Here is a tiny trained network, its code and every weight. The questions are about switching its units off for an input and a target symbol, where a switched-off unit gives its printed mean instead of its output.

import numpy as np


def w(rows, s, z=0):
    codes = np.array(rows[::2]) - 128.0
    scale = np.full(codes.shape[1], s)
    scale[-1] = z or s
    return codes * scale


def f(y):
    return np.maximum(y, 0)


def softmax(a):
    e = np.exp(a - a.max(-1, keepdims=True))
    return e / e.sum(-1, keepdims=True)


def log_softmax(a):
    a = a - a.max(-1, keepdims=True)
    return a - np.log(np.exp(a).sum(-1, keepdims=True))


def net(x, mask):
    ids = ['αβγδεζηξσφψω'.index(c) for c in x.split()]
    T = len(ids)
    res = E[ids] + P[:T]
    u = 0
    for l in range(3):
        r = res
        for j in range(2):
            rows = slice(3 * j, 3 * j + 3)
            q, k, v = (r @ M[l][rows].T for M in (Q, K, V))
            z = softmax(np.where(np.tri(T) > 0, q @ k.T / 3**0.5, -1e9)) @ v
            o = O[l][rows]
            res = res + np.where(mask[u + j], z, o[:, -1]) @ o[:, :-1]
        u += 2
        y = f(res @ A[l][:, :-1].T + A[l][:, -1])
        res = res + np.where(mask[u : u + 4], y, B[l][:, -1]) @ B[l][:, :-1]
        u += 4
    return log_softmax(res[-1] @ U[:, :-1].T + U[:, -1])


Q, K, V, O, A, B = {}, {}, {}, {}, {}, {}
E = w([
[78,105,167],'α',
[75,112,155],'β',
[149,194,91],'γ',
[145,150,168],'δ',
[146,152,163],'ε',
[145,146,171],'ζ',
[152,188,108],'η',
[145,147,171],'ξ',
[143,117,222],'σ',
[135,235,4],'φ',
[8,118,126],'ψ',
[245,211,171],'ω',
],0.013)
P = w([
[93,135,163],'0',
[121,104,119],'1',
[95,166,161],'2',
[142,85,92],'3',
[94,197,170],'4',
[158,64,90],'5',
[93,219,180],'6',
[166,33,103],'7',
[91,240,191],'8',
[174,6,122],'9',
[84,254,204],'10',
],0.011)
Q[0] = w([
[2,133,136],'0.h1',
[96,167,172],'0.h1',
[158,83,103],'0.h1',
[97,157,140],'0.h2',
[107,117,115],'0.h2',
[108,84,134],'0.h2',
],0.023)
K[0] = w([
[12,172,157],'0.h1',
[106,226,159],'0.h1',
[136,53,74],'0.h1',
[81,137,171],'0.h2',
[138,116,127],'0.h2',
[113,87,49],'0.h2',
],0.011)
V[0] = w([
[157,111,211],'0.h1',
[162,71,243],'0.h1',
[103,2,133],'0.h1',
[90,185,159],'0.h2',
[147,189,88],'0.h2',
[137,217,117],'0.h2',
],0.0081)
O[0] = w([
[147,189,143,135],'0.h1',
[190,203,118,113],'0.h1',
[162,151,91,41],'0.h1',
[125,254,100,253],'0.h2',
[140,104,173,105],'0.h2',
[156,192,169,163],'0.h2',
],0.0091,0.0035)
A[0] = w([
[84,169,161,232],'0.n1',
[98,191,43,169],'0.n2',
[2,218,203,193],'0.n3',
[199,181,78,254],'0.n4',
],0.01,0.0045)
B[0] = w([
[209,121,4,195],'0.n1',
[93,224,168,167],'0.n2',
[234,68,23,254],'0.n3',
[61,254,175,164],'0.n4',
],0.0068,0.018)
Q[1] = w([
[14,150,177],'1.h1',
[167,61,61],'1.h1',
[214,31,80],'1.h1',
[141,149,78],'1.h2',
[127,120,192],'1.h2',
[87,1,179],'1.h2',
],0.0053)
K[1] = w([
[2,95,209],'1.h1',
[103,66,98],'1.h1',
[180,14,210],'1.h1',
[128,154,58],'1.h2',
[43,146,198],'1.h2',
[22,177,118],'1.h2',
],0.006)
V[1] = w([
[192,64,196],'1.h1',
[216,179,134],'1.h1',
[89,193,159],'1.h1',
[132,25,2],'1.h2',
[198,63,179],'1.h2',
[58,171,94],'1.h2',
],0.0058)
O[1] = w([
[176,130,117,63],'1.h1',
[21,53,172,210],'1.h1',
[233,3,180,91],'1.h1',
[96,119,197,246],'1.h2',
[109,213,127,90],'1.h2',
[213,89,136,134],'1.h2',
],0.0046,0.011)
A[1] = w([
[61,196,91,255],'1.n1',
[145,41,97,55],'1.n2',
[227,152,192,67],'1.n3',
[152,254,161,166],'1.n4',
],0.0087,0.0065)
B[1] = w([
[222,90,160,247],'1.n1',
[69,224,107,144],'1.n2',
[2,201,29,142],'1.n3',
[124,193,212,204],'1.n4',
],0.0079,0.012)
Q[2] = w([
[73,136,130],'2.h1',
[109,141,169],'2.h1',
[100,89,75],'2.h1',
[216,120,108],'2.h2',
[74,154,152],'2.h2',
[149,162,11],'2.h2',
],0.011)
K[2] = w([
[2,139,146],'2.h1',
[164,86,122],'2.h1',
[108,190,93],'2.h1',
[135,136,9],'2.h2',
[93,121,159],'2.h2',
[228,232,55],'2.h2',
],0.009)
V[2] = w([
[121,156,141],'2.h1',
[60,177,100],'2.h1',
[7,148,160],'2.h1',
[67,140,142],'2.h2',
[63,202,46],'2.h2',
[103,122,61],'2.h2',
],0.011)
O[2] = w([
[123,148,146,133],'2.h1',
[158,98,195,110],'2.h1',
[196,126,149,3],'2.h1',
[179,145,132,62],'2.h2',
[107,70,255,177],'2.h2',
[71,107,225,154],'2.h2',
],0.0086,0.013)
A[2] = w([
[133,151,215,147],'2.n1',
[78,7,58,159],'2.n2',
[76,119,90,187],'2.n3',
[138,200,130,2],'2.n4',
],0.011,0.006)
B[2] = w([
[27,91,213,185],'2.n1',
[249,103,227,253],'2.n2',
[94,19,4,201],'2.n3',
[236,2,158,163],'2.n4',
],0.0064,0.011)
U = w([
[150,120,137,61],'α',
[144,116,127,112],'β',
[96,112,89,132],'γ',
[165,123,128,53],'δ',
[161,120,121,91],'ε',
[175,135,123,163],'ζ',
[59,129,58,253],'η',
[173,127,125,116],'ξ',
[248,121,184,23],'σ',
[158,45,128,176],'φ',
[28,106,141,160],'ψ',
[145,115,126,62],'ω',
],0.012,0.0043)

Each question gives the input, a string of symbols that net reads in full, and the target symbol t.
The units are the heads (3 rows each of Q, K, V and O) and the neurons (one row each of A and B). Each row of codes is followed by its name. A weight is (code - 128) times the scale printed after its matrix; where a second scale follows, it is the last column's (O, A, B and U).
mask holds one flag per unit, layer by layer, with each layer's heads first. A switched-off unit (its flag False) gives its mean, the last column of its rows in O or B, instead of its output. The means were averaged over made-up inputs and are rounded, as every weight is.
A unit's drop is (log p(t) with every unit on - log p(t) with that unit switched off) / (log p(t) with every unit on - log p(t) with every unit switched off).
The circuit of an input: a set's keep is (log p(t) with only the set's units on - log p(t) with every unit switched off) / (log p(t) with every unit on - log p(t) with every unit switched off). Starting from the 12 units with the biggest drops (on a tie, the unit counted first), units are removed one at a time, each time the one whose removal leaves the highest keep (on an exact tie, the one counted first), for as long as the keep stays at least 0.8.
units of the circuit, in order: the units of the circuit, biggest drop first
unit that matters most: the unit with the biggest drop
top k neurons: the k neurons with the biggest drops, biggest first
k most important neurons of layer l: the k neurons of layer l with the biggest drops, biggest first
which heads matter: for each layer, one digit per head in row order, 1 if its drop is at least 0.15 and else 0, layers parted by /
input φ φ ζ ζ ψ γ ψ η φ φ, target η: unit that matters most	2.h2
input η ψ ζ η ψ ψ η ε, target ψ: which heads matter	10 / 00 / 00
input ω ω β, target σ: 2 most important neurons of layer 1	[1.n3 1.n4]
input γ β σ φ ψ β φ, target ψ: top 3 neurons	[1.n4 0.n3 2.n1]
input γ η ζ ψ φ γ ξ, target φ: top 2 neurons	[0.n3 1.n4]
input ψ η ψ ψ ψ δ β ξ ψ β β, target φ: 2 most important neurons of layer 0	[0.n3 0.n1]
input ε δ ψ ω σ η ψ ξ, target η: top 3 neurons	[0.n1 0.n3 2.n2]
input ψ ω ψ σ ψ ξ ψ ψ φ η γ, target φ: units of the circuit, in order	[0.h1 0.n3]
input ψ σ σ ψ ψ η φ δ η, target φ: top 2 neurons	[0.n3 1.n4]
input α β ε η ψ α δ, target ψ: units of the circuit, in order	[1.n4 2.n2 2.n1]
input ψ ε σ ξ ψ η ψ γ ζ, target ψ: units of the circuit, in order	[1.n4 2.n1 2.n2]
input ψ γ σ γ ε ζ η ψ η, target η: which heads matter	10 / 10 / 11
input ψ σ β γ γ σ σ ψ σ ξ φ, target σ: top 3 neurons	[0.n2 1.n4 1.n1]
input α η η ψ ζ ψ η ψ ψ σ, target ψ: unit that matters most	0.h1
input ψ ψ γ, target ψ: which heads matter	00 / 00 / 01
input ψ γ ψ γ ψ η ψ ε, target η: top 2 neurons	[0.n1 0.n3]
input β ψ η η ψ σ, target η: units of the circuit, in order	[2.h2 2.n2 0.n3]
input γ β ε η σ σ γ α γ φ, target σ: 2 most important neurons of layer 0	[0.n4 0.n3]
input ε η α η σ σ, target η: units of the circuit, in order	[2.h2 0.n3 2.n2]
input δ η σ σ φ γ, target σ: 2 most important neurons of layer 1	[1.n4 1.n1]
